Below are the code and all the weights of a small trained network. Each question names an input and a class and asks about switching units off, where a switched-off unit gives its printed mean instead of its output.

import numpy as np


def w(rows, s, z=0):
    codes = np.array(rows[::2]) - 128.0
    scale = np.full(codes.shape[1], s)
    scale[-1] = z or s
    return codes * scale


def norm(h):
    return h / np.sqrt((h * h).mean(-1, keepdims=True) + 1e-5)


def f(y):
    return np.maximum(y, 0)


def log_softmax(a):
    a = a - a.max(-1, keepdims=True)
    return a - np.log(np.exp(a).sum(-1, keepdims=True))


def net(x, mask):
    res = np.array(x, float).reshape(1, 8) / 4 @ E
    u = 0
    for l in range(2):
        y = f(norm(res) @ A[l][:, :-1].T + A[l][:, -1])
        res = res + np.where(mask[u : u + 6], y, B[l][:, -1]) @ B[l][:, :-1]
        u += 6
    return log_softmax(norm(res)[-1] @ U[:, :-1].T + U[:, -1])


A, B = {}, {}
E = w([
[254,199,186,130,77,171,88,147,149,74,127,118],'x0',
[136,166,101,142,152,99,131,158,51,87,89,145],'x1',
[64,191,129,68,102,202,118,86,94,156,74,106],'x2',
[95,158,165,202,162,110,90,53,153,73,118,110],'x3',
[123,133,157,114,141,124,144,128,127,134,134,131],'x4',
[155,123,102,144,159,157,173,106,185,119,60,166],'x5',
[93,146,133,147,67,53,79,182,165,163,80,158],'x6',
[122,92,153,154,105,148,135,122,104,132,109,158],'x7',
],0.0079)
A[0] = w([
[64,201,110,60,72,189,119,62,113,134,81,139,32],'L0N0',
[105,86,161,79,43,154,91,87,226,172,181,92,35],'L0N1',
[128,202,96,120,139,79,122,168,1,65,93,172,1],'L0N2',
[92,137,160,130,54,65,109,190,188,131,72,151,107],'L0N3',
[229,164,170,113,96,158,61,159,109,125,96,107,104],'L0N4',
[176,129,80,76,133,177,139,220,98,224,164,193,81],'L0N5',
],0.0079,0.006)
B[0] = w([
[164,107,136,159,200,73,170,214,122,130,232,252,236],'L0N0',
[213,106,146,202,169,100,169,163,120,186,2,76,217],'L0N1',
[196,80,168,173,172,129,159,168,171,227,24,28,192],'L0N2',
[144,167,101,23,148,116,59,86,63,143,126,166,253],'L0N3',
[35,111,117,119,79,90,202,99,167,99,166,117,254],'L0N4',
[60,171,156,223,168,188,39,82,188,132,143,147,240],'L0N5',
],0.01,0.0052)
A[1] = w([
[225,202,160,116,58,181,125,172,117,88,118,104,9],'L1N0',
[133,151,149,132,135,123,107,104,61,171,109,2,168],'L1N1',
[175,89,135,113,144,220,165,111,95,76,197,77,73],'L1N2',
[131,85,117,82,205,231,150,118,101,126,146,82,33],'L1N3',
[49,151,172,125,157,113,35,143,118,162,147,151,134],'L1N4',
[22,72,64,95,166,137,143,171,99,133,87,86,3],'L1N5',
],0.0087,0.0036)
B[1] = w([
[33,19,192,74,78,126,223,144,178,192,96,110,147],'L1N0',
[188,167,133,215,74,179,133,89,121,152,132,154,204],'L1N1',
[119,151,62,73,107,105,71,140,68,147,92,135,190],'L1N2',
[219,185,162,98,60,127,81,153,75,95,79,96,185],'L1N3',
[181,110,84,130,119,219,163,93,73,63,170,69,253],'L1N4',
[80,153,176,77,30,80,206,112,254,90,104,149,186],'L1N5',
],0.0094,0.0071)
U = w([
[213,82,140,184,188,129,172,171,140,220,4,35,70],'0',
[22,115,155,77,37,109,212,105,174,74,194,124,48],'1',
[190,157,77,175,122,135,150,115,112,125,168,158,237],'2',
[77,188,140,238,199,199,28,62,126,63,173,141,140],'3',
[215,63,105,124,194,69,116,248,103,83,254,198,149],'4',
[165,192,86,38,111,110,38,121,20,149,90,105,2],'5',
],0.0093,0.0073)

Each question gives the input, the list of numbers given to net, and the class t.
The units are the neurons (one row each of A and B). Each row of codes is followed by its name. A weight is (code - 128) times the scale printed after its matrix; where a second scale follows, it is the last column's (A, B and U).
mask holds one flag per neuron, layer by layer. A switched-off neuron (its flag False) gives its mean, the last column of its row in B, instead of its output. The means were averaged over made-up inputs and are rounded, as every weight is.
A unit's drop is (log p(t) with every unit on - log p(t) with that unit switched off) / (log p(t) with every unit on - log p(t) with every unit switched off).
The circuit of an input: a set's keep is (log p(t) with only the set's units on - log p(t) with every unit switched off) / (log p(t) with every unit on - log p(t) with every unit switched off). Starting from all 12 units, units are removed one at a time, each time the one whose removal leaves the highest keep (on an exact tie, the one counted first), for as long as the keep stays at least 0.8.
units of the circuit, in order: the units of the circuit, biggest drop first
unit that matters most: the unit with the biggest drop
k most important neurons: the k neurons with the biggest drops, biggest first
k most important neurons of layer l: the k neurons of layer l with the biggest drops, biggest first
input [8,-3,4,6,7,-6,-7,-8], class 1: 4 most important neurons -> L1N0; L0N4; L0N5; L0N3
input [-6,-4,-7,3,4,-7,8,-5], class 5: units of the circuit, in order -> L0N3; L0N0
input [-5,-7,-4,4,5,1,-8,3], class 5: unit that matters most -> L1N2
input [-1,0,-2,3,-2,-2,6,-5], class 5: 2 most important neurons of layer 0 -> L0N3; L0N5
input [-5,-5,7,6,-6,8,4,6], class 2: 3 most important neurons of layer 0 -> L0N5; L0N0; L0N4
input [-7,3,-2,6,5,0,5,-7], class 1: 3 most important neurons of layer 0 -> L0N5; L0N0; L0N1
input [-8,-4,-6,1,-5,-4,7,7], class 1: 3 most important neurons -> L0N0; L1N5; L0N5
input [-4,3,0,3,6,-5,6,4], class 5: 3 most important neurons -> L0N3; L0N5; L0N4
input [-2,4,8,6,2,-8,7,1], class 2: units of the circuit, in order -> L1N4; L0N5; L1N1
input [-5,1,1,3,4,-5,7,-1], class 5: 3 most important neurons -> L0N3; L0N4; L0N5
input [-1,-6,-4,4,2,-6,3,-1], class 0: 2 most important neurons -> L0N1; L0N5
input [5,-7,-7,1,-3,3,-4,-2], class 0: 3 most important neurons of layer 0 -> L0N0; L0N1; L0N5
input [-7,8,-6,7,-1,-6,-4,2], class 0: 2 most important neurons of layer 0 -> L0N2; L0N5
input [5,1,-1,-6,-5,-1,-8,0], class 5: units of the circuit, in order -> L1N2
input [-6,-7,7,-6,-3,-4,-5,-5], class 0: 3 most important neurons of layer 0 -> L0N1; L0N4; L0N3
input [-6,-3,8,4,-5,-4,-1,-7], class 4: 3 most important neurons of layer 0 -> L0N0; L0N4; L0N5
input [-6,5,2,-2,2,3,3,0], class 1: 2 most important neurons -> L1N5; L0N1
input [-4,0,-4,2,-7,2,6,0], class 5: 2 most important neurons -> L0N3; L0N0
input [5,6,-4,6,6,-2,-1,-6], class 0: 3 most important neurons of layer 0 -> L0N2; L0N5; L0N0
input [-2,8,2,-8,2,-2,4,1], class 0: units of the circuit, in order -> L0N2
input [-5,6,0,-4,-1,-1,5,-2], class 0: 2 most important neurons -> L0N2; L0N4
input [-5,6,-2,-6,-8,-2,-2,0], class 0: 3 most important neurons of layer 0 -> L0N2; L0N3; L0N4
input [-8,1,-5,0,-2,2,1,-6], class 1: 2 most important neurons -> L1N5; L0N0
input [1,7,6,-5,8,-8,1,3], class 2: 3 most important neurons of layer 1 -> L1N1; L1N4; L1N0
